In the rows, 128 means zero.
Each row has a class, written after it.
[117 131 146 132 148 122 115 138 121 127 138 129 150 114 168 108 144 149
 115 121 103  81 121 151 118 129  92 118 103 116 165 127 163 111 110 122
 157] | J
[129 116 165  88 112 142 193 155  89  97 159 134 169 121 146 115 146 124
 154 152 154 127 160 134 140 101 149 137  95 169 140 129 109  85 135 150
 119] | S
[120  75 140 145 146 134  80 120 118 114 119 161 114 118 125 119 143 135
 157  79  87  97 106 117 131 119 112  93 113 146 123 111  89 149 167 106
 143] | F
[104 138  88 164 178 131 154 148 101 110 162 106 126  90 137 115 102 114
 132 141 150 101 112 124 119  56 104 109 133 113 125 150 155 131 153 152
 119] | B
[133 109 124 161 138 124  97 116 161 131 134 131 113 135 101 138 109 127
 141  76 124  92 109 136 121 103  66  82 121 118 147 153 138 162 130  94
 111] | E
[ 95 219 227 203  94 125  84 138 128 111 121 217 112 161  83 101 188 167
 124  81 131  76 223 121 108  98  66  73 199 157 127 137  45 164 164  95
 109] | B
[135 126 218 114  57 114 183 115  99 108 123 147 130 178 157 117 126 157
 166 132 140  74 132 101 107 116  88 104 145 127 126 128 110 140 155 141
 136] | J
[160 127 143 150 133 145 124 134 135 115 145  73 127 170 145 109 105 128
 134  64 172 126  90 125 131 107  84  88  88 127 167 135 151 120 122 145
 124] | N
[100 139 183 157 132 166  85 144 111 110 136 193 136 124 103 124 157 143
 169  41  92  84 156 144 113 119 103 111 114 140 131 141  64 143 169 107
 121] | F
[108 165 115 161 149 132  97 169 142 111 163 138  96  97 110 118 105 120
 149  98 172  67  85 142 122  83  80  88 103 124 145 137 129 147 145 105
 131] | G
[124 119 121 162 136 125 102 138 118 134 140 134 113 136  95 135 107 114
 163  65 149 110 100 117 116  99  90  90 119  96 131 149 127 146 151 112
 114] | J
[130 130 110 119 153 165 121 152 108 114 173  97 137 129 142 100 119 109
 129  99 166 127 120 154 150 100 112  81  82 127 164 129 114 120 128 144
 135] | S
[118 196 100 176 151 154  84 104 129 135 127 166  87  95  87 140 117 125
 156  34 152 137 115 107 149 121 135 139 136  84 119 132 142 165 137 106
 112] | E
[108 108 113 101 174 156  92 161 156 126 128 117 117 168 134 175 118 186
 152 172  92  43 133 122  68 107  84  83 120 129 113 180  94 123 169  65
 171] | E
[ 85 117 143 143 145 141 108 104 125 110 122 205 128  96 118 137 153 120
 111 112  90 108 158 114 118 111 131 171 157 131  99 146  77 155 119 121
 127] | G
[129 175 181 138 125 192  81 151 124 137 112 157 117 162 126 113 159 172
 105  89 142  86 154 110 134 132 109 148 128 135 108 122  29 121 167 120
 146] | J
[114 115 134 131 105  98  25 117 150 152 125 187  95  80  89 144 112  89
 196  87  84  97 137 166  92 138 110  74 113 106 145 121 118 178 146  93
 114] | Q
[161 137 110 150 139 145 110 115 155 121 157 111  99 123  91 124  97  90
 125 120 177 174 132 115 128  88  92  90 132 130 147 162 153 146 145 114
 100] | W
[123 115 105 107 130  95 176  91 107 120 140  98 148  85 164 123  96 109
 158 112 104 130  83 140 142 121 119 151  99 111 156 124 196 133 112 158
 142] | B
[100 103 104  94 143 126 115 120 113 145 142 133 126  92 123 106 145 109
 158 142  70 141  96 206 130 190 164 124  94 161 165 125 164 120 137  75
 154] | F
[133 126  68 171 124 132 140 151 105 118 160 100 111 118 102 115 111  97
 134  96 189 175  56 125 177 123 147 118  90 138 152 117 179 139 134 136
 123] | F
[113 107 157 152 175 149  74 138 149 110 138 167 105 117 105 127 132 121
 157 101 140  74 126 145 125  84  61  93 129  99 129 153 126 156 126 122
 110] | S
[129 149 121 196 142 141  86 115 154 179 134 153  99 138  90 111 134 121
 116 101 141 124 168 114 137 124  83 117 136 138 134 163 142 135 150  71
 109] | B
[131 100 103 126 149 107 120 124 104  93 140 136 151  61 129 150 111  98
 153  98  78 145 110 143 119  97 125 128 124  80 118 125 135 167 112 159
 132] | E
[159 121 106 161 127  99 105 139 125  92 136 128 143  87  90 162 114  93
 118  88 126 174 133 119 123  97 143 115 115  95 119 121 135 143 101 156
  94] | S
[167 140 169 129 169 203  55 146 178 111 149 156 130 110 103 122 148 178
  50 170 148 156 224  92 141 121 114 153 106 144 117 134 134  68 135  86
 117] | W
[113 168 142 152 116 133  88 119 153 121 165 160  75  90  83 128  82 119
 194 100 147  96 117 147 110  99  70 100 109 125 138 161 185 160 153 104
  99] | J
[118 147  98 197 152 153  31 137 115 134 124 125 110 141  82 138 136 125
 147  34 116 100  99 151 126 137 114  86  79 109 178 141 115 142 160  68
 117] | B
[ 67 130 101 112  99  65 184 134 114 138 137 124 101 104 146 136  97 110
 167 175 157  65  55 132  72 100 112 109 144 143 144 128 157 137 141 120
 132] | F
[111  93 162 140 136 109  37 146 162 110  97 159 117 136  92 154 148 123
 141 114  82  68 139 179  81 145 106  71 102 139 168 117  76 159 166  93
 127] | B
[114 140 148 173 130 117  98 139 131  98 145 171 118  87 100 129 110 116
 157  72 120  66  98 143 108  85  85  94 130 103 138 130 123 167 139 116
 115] | G
[107 116 143  63  87  71 102 103  90 172 137 123 105 129 141 110 125  84
 170 245  55 124 149 155  60 176 154  53 129 172 161 121 100 130 181  80
 191] | S
[144 104  98 131 139 120 149 137 120 131 154 105 143 102 144 121 119 108
  94 157 146 112 129 126 111 103 135 125 114 126 138 154 156  97 119 130
 105] | G
[113 114 133 164 146 130 146 168 146 113 128 160 112 127 129 140 136 124
 134 122 154  84 133 116 104  83 108 104 134 137 110 148 120 132 140 131
 112] | F
[115 130 132 124 176 147 130 155 136 100 171 130 118 101 131 108 120 122
 138 188 113 122 120 173 109 116 110 104 112 167 151 150 174 135 151 117
 169] | E
[121 103 165 132 109 140 174 119 154  93 119 112 128 180 137 144 115 200
 139 150 180  54 169  76 160 107 138 124  83 156 100 123 116  89 149 117
  88] | B
[ 88 143 152 135 118 136 108 157 133 134 148 163  92 152 146 104 138 138
 165  98 177  34 125 138 120 105  60  72 111 136 151 143 104 140 147 102
 126] | G
[135  92  90 155 152 162 100 144 142 123 131 122 116 120 117 141 104 167
 127  53 165  86  75  99 189  94  77 140  89  86 108 119 153 137 133 128
 108] | J
[139 143 128 150 143 139  78 126 136 125 136 126 118 110 112 122 129 118
 135 133 141 137 151 119 139 120 149 109  95 139 141 125 127 124 140 112
 121] | Q
[ 79 150 164 116 166 157 139 107 114 152 118 209 128 140 135 126 170 148
 143  63  97  80 203  90 125 129 125 117 148 118 107 148  32 132 166  32
 162] | G
[113 129 125 141 166 161  84 182 147 120 150 169 102 100 144 108 146 160
 121 106 170  77 143 148 118 106  83 124 101 143 118 132 143 108 134 107
 115] | J
[ 34 115 159  60 106  71 143 120  72 178 133 161 135 115 167  88 170 113
 161 211 113  75 145 190  78 194 170 130 126 174 164 113 109 107 151  89
 148] | Q
[149 121 142  99 116 112  98 114 119  94 139 132 173  65 104 141 117 102
 122 140  56 153 128 184  78 137 171 136 132 127 154 116 115 140 122 163
 134] | E
[135 125 150 158 156 125  91 108 155 107 132 158 130  92 112 132 124 120
 126  94 121  93 141 136 121  99 112 105 131  90 139 134 137 151 101 125
 110] | E
[117 114 173 176 156 143  96 135 138 108 138 146 137 120 109 115 129 124
 141  98 142  74 121 149 136  94  89 101 109  97 161 132 148 137 117 150
  98] | E
[125 208 154 185 126  99 177 143 107  89 131 141 157 109  86 160 134 115
 156 130 135 121 182 107  82  65 153  88 158 128 138 141 106 131 157 103
  94] | S
[108 115 103 180 140 138  36 168 128 138 125 165 107 102 100 131 146 100
 152  41 105 110 115 175 130 125 112  96  88 129 144 125 124 151 142 135
  91] | Q
[ 54  65 139 109 141 122  68 145 170 170  90 201  85 152 141 165 162 173
 136 145  93  35 164 120  98 169 109 116  92 148 120 118 115 107 138   4
 143] | N
[118  92 138 130 140  97 139  74 145 125 142 162 112  74 132 126 107  71
 159 111 115 106 116 142 145 124 123 130 104 115 153 153 195 163 112 129
 116] | W
[130 140 144 146  82  91 110 135 114 121 139 123  99 128 101 120 116  95
 180  99 123 126 116 166  85 123 123  70 129 165 135 135 112 155 159 116
  98] | N
[ 94 126 153  92  87  91 204 100 109  99 136 136 145 126 157 121 139 111
 101 163 104 156 189 118 106 116 178 104 139 202 143 108 101 118 135 137
 132] | N
[125 185 141 190 148 152  46 135 176 105 154 140  85 104  82 120  99 120
 120  94 149 120 133 143 125 106 108  83 112 123 150 124 153 159 127 115
 119] | N
[127 162 150 141 101 110 111 135 142 106 139 148 105 103 102 144 107 120
 163 110 148 108 127 129 100  95 111  97 131 120 143 128 152 148 133 114
 107] | N
[140  99  88 126 107  90  87 115 149 147 128 138 105  88 112 145  97 107
 138 102 104 107  94 142 105 140 137 126 102 134 132 129 157 127 123 114
 124] | B
[129 127 140 129 152 143  94 116 154 127 119 105 134 154 119 136 124 200
  82 171 117  75 157  97 107 106 121  86 167 111 123 128 138 101 145 101
 125] | N
[141 119 105 149 142 167 102 139 108  97 149 110 124 134 122 102 133 120
 116  81 155 182 123 117 161 104 132  99  99 168 147 110 110 117 155 147
 118] | W
[142  93 175 129 128 167  95 139 149 118 134 145 127 127 160  93 150 119
 126 106 105 114 152 163 142 135  79 111  64 150 158 116 115 108 110 112
 121] | G
[117 150 100 156 133 172  80 131 126 113 139 132 105 152  89 123 137 138
 135 104 196 163 132 100 177 113 141 117 123 140 141 125 128 125 142 133
 103] | W
[117 131 145 163 156 147  98 110 112 112 128 114 134 141 128 118 122 132
 155  96 123  89 117 119 146 101 105 107 107  97 149 135 112 141 140 140
 136] | B
[ 96 224 165 156 132 139  88 148 130  95 131 169 112 138  98 134 162 133
 156 142 138  96 171 136  88  99  97  97 175 135 138 159  51 182 160  96
 145] | G
[128 117 106 130 124 152 101 107 141 158 130 121  96 154  87 148 106 112
 146 141 125 152 126 124 115 133 121 142 152 130 106 182 132 153 149 109
 114] | N
[108 141 114  97 166 145 113 121 121 140 149 135 118  93 138 117 113 108
 148  84 103 116 120 163  97 100  78 112 148 110 123 163 100 165 149 126
 138] | Q
[118 184 137 134 148 141 138 148 142 113 146 148 118  93  94 139 114 109
 183  98 145 134 130 166 105 117 126 137 111 126 135 155 142 138 143 103
 118] | J
[138 163 144 151 140 185  94 165 121  91 161 161 120 116 108 117 145 121
 117  36 171 144 180 138 138  90 119 111 110 130 117 156  93 120 139 164
  75] | W
[119 129 106 150 146 159  80 138 115 127 118 142 129 129 128 136 163 120
 126 119 110 140 177 107 145 126 166 132  97 166 122 130  63 119 161 118
 128] | W
[132 222 174 138 163 207 142 164  96  84 151 123 156 141 129 112 166 151
 110  97 183 115 213  89 145  70 162 117 124 125 110 153   4 103 165 154
 124] | F
[118 111  86 153 157 141 131 139  91 116 131 130 153  93 118 129 139 104
 141  80 108 143 107 142 147 109 155 140 120 103 127 126 125 126 128 144
 105] | G
[ 86 166 195  93 126 211 116 118 182 158 141 177  86 164 174  83 156 191
  76 193 137  79 245 129 134 141  74 129 130 193 120 148 116 100 149 103
 130] | Q
[102 128 176 114 155 132  92 136 131 114 136 169 114 122 130 120 148 143
 138 129 119 103 155 142 107 155 127 111 103 138 140 126 128 113 149  85
 145] | W
[ 77 124 114 151 153 105 114  91 111 154 121 143 104 115  98 145 124  78
 139 112 126  99 103 115 129 113 134 108 123  94 159 161 141 161 143  99
 116] | Q
[121 162 104 165 169 131  97 100 112 135 144 110 113 126  82 131 117  92
 163  86 134 176 145 111 125 101 128  95 146 102 132 171 128 161 150 103
 113] | N
[128 157  42 220 163 156  49 185 140 146 116  96  97 163  66 163 135 147
 106  97 185 133 111  82 142 124 171 103 100 125 113 136 112 110 165 101
 103] | F
[105  82 129  82 128 120 126  96 104 116 136 129 143 119 150 120 121 116
 189 152  67 102 107 165 123 152 134  83 107 123 175 108 124 160 160  92
 174] | G
